Below is a small trained network, with its code and all its weights. Each question gives an input and a class and asks what happens when units are switched off, that is, made to give their printed mean instead of their output.

import numpy as np


def w(rows, s, z=0):
    codes = np.array(rows[::2]) - 128.0
    scale = np.full(codes.shape[1], s)
    scale[-1] = z or s
    return codes * scale


def norm(h):
    return h / np.sqrt((h * h).mean(-1, keepdims=True) + 1e-5)


def f(y):
    return np.maximum(y, 0)


def log_softmax(a):
    a = a - a.max(-1, keepdims=True)
    return a - np.log(np.exp(a).sum(-1, keepdims=True))


def net(x, mask):
    res = np.array(x, float).reshape(1, 4) / 4 @ E
    u = 0
    for l in range(2):
        y = f(norm(res) @ A[l][:, :-1].T + A[l][:, -1])
        res = res + np.where(mask[u : u + 5], y, B[l][:, -1]) @ B[l][:, :-1]
        u += 5
    return log_softmax(norm(res)[-1] @ U[:, :-1].T + U[:, -1])


A, B = {}, {}
E = w([
[141,153,158,230,71,70,157,169,142],'x0',
[2,50,103,121,64,156,145,104,114],'x1',
[178,18,124,137,103,76,183,175,84],'x2',
[120,92,116,76,172,5,59,55,148],'x3',
],0.0093)
A[0] = w([
[177,58,122,54,201,169,98,133,108,113],'0.n1',
[63,36,113,134,65,106,133,130,137,114],'0.n2',
[148,170,128,108,198,219,102,132,123,220],'0.n3',
[107,145,137,129,88,247,138,153,125,2],'0.n4',
[130,247,119,111,173,243,123,123,142,56],'0.n5',
],0.016,0.0049)
B[0] = w([
[81,122,74,161,227,176,158,74,130,206],'0.n1',
[135,106,175,64,13,47,129,80,98,248],'0.n2',
[120,212,76,131,7,116,162,166,134,236],'0.n3',
[123,166,53,128,221,172,168,69,134,212],'0.n4',
[164,112,190,154,211,134,23,94,96,253],'0.n5',
],0.014,0.013)
A[1] = w([
[152,173,47,131,220,192,188,119,140,236],'1.n1',
[147,24,101,119,195,61,119,96,157,82],'1.n2',
[141,211,158,27,50,124,74,150,169,194],'1.n3',
[204,152,205,134,158,136,47,161,174,5],'1.n4',
[96,97,129,158,255,128,49,164,117,83],'1.n5',
],0.016,0.0021)
B[1] = w([
[147,170,164,142,9,130,204,217,208,252],'1.n1',
[218,212,123,173,139,119,120,118,156,176],'1.n2',
[139,77,113,159,203,210,113,214,74,191],'1.n3',
[16,57,150,84,154,116,137,155,184,192],'1.n4',
[234,136,72,140,178,102,12,83,61,193],'1.n5',
],0.013,0.016)
U = w([
[59,130,101,59,155,115,162,1,106,132],'0',
[92,201,103,133,73,176,217,161,170,150],'1',
[189,239,95,202,171,161,95,122,149,185],'2',
[67,111,133,123,182,115,150,109,135,1],'3',
[30,86,143,105,161,205,104,62,52,44],'4',
[109,92,180,174,169,35,138,178,198,77],'5',
[134,52,137,116,47,58,129,129,27,147],'6',
[52,123,145,129,251,145,23,160,122,175],'7',
],0.013,0.0065)

Each question gives the input, the list of numbers given to net, and the class t.
The units are the neurons (one row each of A and B). Each row of codes is followed by its name. A weight is (code - 128) times the scale printed after its matrix; where a second scale follows, it is the last column's (A, B and U).
mask holds one flag per neuron, layer by layer. A switched-off neuron (its flag False) gives its mean, the last column of its row in B, instead of its output. The means were averaged over made-up inputs and are rounded, as every weight is.
A unit's drop is (log p(t) with every unit on - log p(t) with that unit switched off) / (log p(t) with every unit on - log p(t) with every unit switched off).
The circuit of an input: a set's keep is (log p(t) with only the set's units on - log p(t) with every unit switched off) / (log p(t) with every unit on - log p(t) with every unit switched off). Starting from all 10 units, units are removed one at a time, each time the one whose removal leaves the highest keep (on an exact tie, the one counted first), for as long as the keep stays at least 0.8.
circuit, biggest first: the units of the circuit, biggest drop first
unit that matters most: the unit with the biggest drop
k most important neurons: the k neurons with the biggest drops, biggest first
k most important neurons of layer l: the k neurons of layer l with the biggest drops, biggest first
input [4,5,-7,4], class 7: unit that matters most	1.n3
input [-3,1,-7,0], class 7: 3 most important neurons	0.n5, 1.n4, 0.n1
input [-6,2,-2,2], class 1: circuit, biggest first	0.n1, 1.n1
input [3,-1,0,1], class 5: 2 most important neurons	0.n1, 0.n5
input [4,-8,4,4], class 5: circuit, biggest first	1.n4, 0.n4
input [-5,4,5,7], class 0: 4 most important neurons of layer 0	0.n2, 0.n1, 0.n5, 0.n3
input [3,1,7,-7], class 6: 2 most important neurons of layer 1	1.n1, 1.n2
input [1,4,1,-3], class 0: 3 most important neurons	0.n2, 0.n4, 1.n1
input [1,5,-4,0], class 4: 4 most important neurons	0.n2, 1.n1, 0.n1, 1.n3
input [0,5,-6,-7], class 2: circuit, biggest first	0.n5, 0.n4
input [-4,8,-2,-2], class 0: circuit, biggest first	0.n2, 0.n4
input [3,1,-4,7], class 7: 2 most important neurons	0.n4, 1.n1
input [-1,3,-3,-7], class 2: 3 most important neurons of layer 0	0.n5, 0.n4, 0.n2
input [2,-8,-2,4], class 7: 2 most important neurons	0.n4, 0.n1
input [-5,3,7,4], class 0: unit that matters most	0.n2
input [-8,-1,6,-3], class 1: 3 most important neurons	0.n5, 1.n1, 0.n3
input [-3,7,-8,-3], class 2: 2 most important neurons	0.n4, 0.n5
input [0,-3,7,-5], class 1: 2 most important neurons	0.n5, 0.n2
input [7,-7,3,4], class 5: 3 most important neurons	0.n1, 0.n5, 0.n4
input [-1,1,4,4], class 0: 3 most important neurons of layer 0	0.n2, 0.n1, 0.n3
input [-3,-6,8,-5], class 1: most important neuron of layer 0	0.n5
input [6,-3,2,3], class 5: 2 most important neurons	0.n1, 0.n4
input [7,-1,0,3], class 5: 2 most important neurons of layer 1	1.n5, 1.n1
input [-3,3,5,-4], class 0: 2 most important neurons of layer 0	0.n2, 0.n3
input [-3,1,4,4], class 0: 4 most important neurons of layer 0	0.n2, 0.n1, 0.n5, 0.n4
input [-8,-4,1,4], class 1: 3 most important neurons	1.n1, 0.n5, 0.n3
input [-1,-4,-7,-1], class 7: circuit, biggest first	0.n5
input [-1,0,4,6], class 2: 4 most important neurons	1.n2, 0.n3, 1.n4, 0.n1
input [1,0,-6,7], class 7: 2 most important neurons of layer 0	0.n4, 0.n1
input [-1,-2,7,5], class 2: 2 most important neurons	1.n2, 0.n3
